Here is a tiny trained network, its code and every weight. The questions are about switching its units off for an input and a class, where a switched-off unit gives its printed mean instead of its output.

import numpy as np


def w(rows, s, z=0):
    codes = np.array(rows[::2]) - 128.0
    scale = np.full(codes.shape[1], s)
    scale[-1] = z or s
    return codes * scale


def f(y):
    return y / 2 * (1 + np.tanh(0.7978845608 * (y + 0.044715 * y**3)))


def log_softmax(a):
    a = a - a.max(-1, keepdims=True)
    return a - np.log(np.exp(a).sum(-1, keepdims=True))


def net(x, mask):
    res = np.array(x, float).reshape(1, 6) / 4 @ E
    y = f(res @ A[0][:, :-1].T + A[0][:, -1])
    res = res + np.where(mask, y, B[0][:, -1]) @ B[0][:, :-1]
    return log_softmax(res[-1] @ U[:, :-1].T + U[:, -1])


A, B = {}, {}
E = w([
[86,126,113,153,91,100,117],'x0',
[158,47,143,59,200,168,141],'x1',
[59,99,121,144,142,158,233],'x2',
[170,189,170,28,104,81,115],'x3',
[149,103,98,165,79,179,251],'x4',
[135,130,139,128,169,106,74],'x5',
],0.012)
A[0] = w([
[57,77,126,252,183,120,177,128],'n0',
[211,115,111,217,112,111,98,3],'n1',
[141,77,125,90,84,105,141,178],'n2',
[70,170,123,95,112,72,17,216],'n3',
[121,169,124,133,25,114,237,136],'n4',
[104,117,126,215,100,75,156,110],'n5',
[75,99,123,11,152,91,187,38],'n6',
],0.022,0.0063)
B[0] = w([
[124,33,61,146,94,86,120,251],'n0',
[142,154,246,77,202,146,130,160],'n1',
[180,45,148,139,147,154,32,161],'n2',
[99,139,187,131,107,54,65,251],'n3',
[25,81,57,186,110,31,91,239],'n4',
[143,118,60,55,5,102,117,190],'n5',
[165,174,182,62,123,179,195,194],'n6',
],0.014,0.027)
U = w([
[156,168,208,141,190,112,94,130],'0',
[107,38,92,151,75,90,97,121],'1',
[80,130,138,115,112,93,185,85],'2',
[137,254,73,224,166,169,164,46],'3',
[207,94,214,63,150,149,140,157],'4',
[129,230,101,232,138,171,148,33],'5',
[110,138,206,92,115,51,71,254],'6',
[141,254,59,207,120,194,119,30],'7',
],0.0081,0.0084)

Each question gives the input, the list of numbers given to net, and the class t.
The units are the neurons (one row each of A and B). Each row of codes is followed by its name. A weight is (code - 128) times the scale printed after its matrix; where a second scale follows, it is the last column's (A, B and U).
mask holds one flag per neuron, in row order. A switched-off neuron (its flag False) gives its mean, the last column of its row in B, instead of its output. The means were averaged over made-up inputs and are rounded, as every weight is.
A unit's drop is (log p(t) with every unit on - log p(t) with that unit switched off) / (log p(t) with every unit on - log p(t) with every unit switched off).
The circuit of an input: a set's keep is (log p(t) with only the set's units on - log p(t) with every unit switched off) / (log p(t) with every unit on - log p(t) with every unit switched off). Starting from all 7 units, units are removed one at a time, each time the one whose removal leaves the highest keep (on an exact tie, the one counted first), for as long as the keep stays at least 0.8.
circuit, biggest first: the units of the circuit, biggest drop first
k most important neurons: the k neurons with the biggest drops, biggest first
drop when u is switched off: that unit's drop, to one decimal
input [-8,2,5,3,-6,2], class 4: 2 most important neurons	n4, n6
input [-6,4,7,7,0,-3], class 4: circuit, biggest first	n6
input [-4,0,5,2,-4,2], class 4: circuit, biggest first	n4, n6
input [3,4,4,7,-4,0], class 4: 2 most important neurons	n6, n4
input [6,5,-7,-2,4,2], class 4: 2 most important neurons	n4, n3
input [8,5,-3,5,1,-6], class 4: 4 most important neurons	n0, n6, n3, n2
input [3,0,-4,-4,2,6], class 6: 2 most important neurons	n1, n4
input [5,6,0,5,7,3], class 4: 3 most important neurons	n6, n0, n3
input [-5,-8,3,-4,-5,7], class 6: 2 most important neurons	n3, n4
input [6,8,5,7,3,-2], class 4: drop when n6 is switched off	0.9
input [-6,0,-6,-6,0,7], class 0: drop when n4 is switched off	0.2
input [1,1,-8,-5,-4,-1], class 6: drop when n3 is switched off	0.1
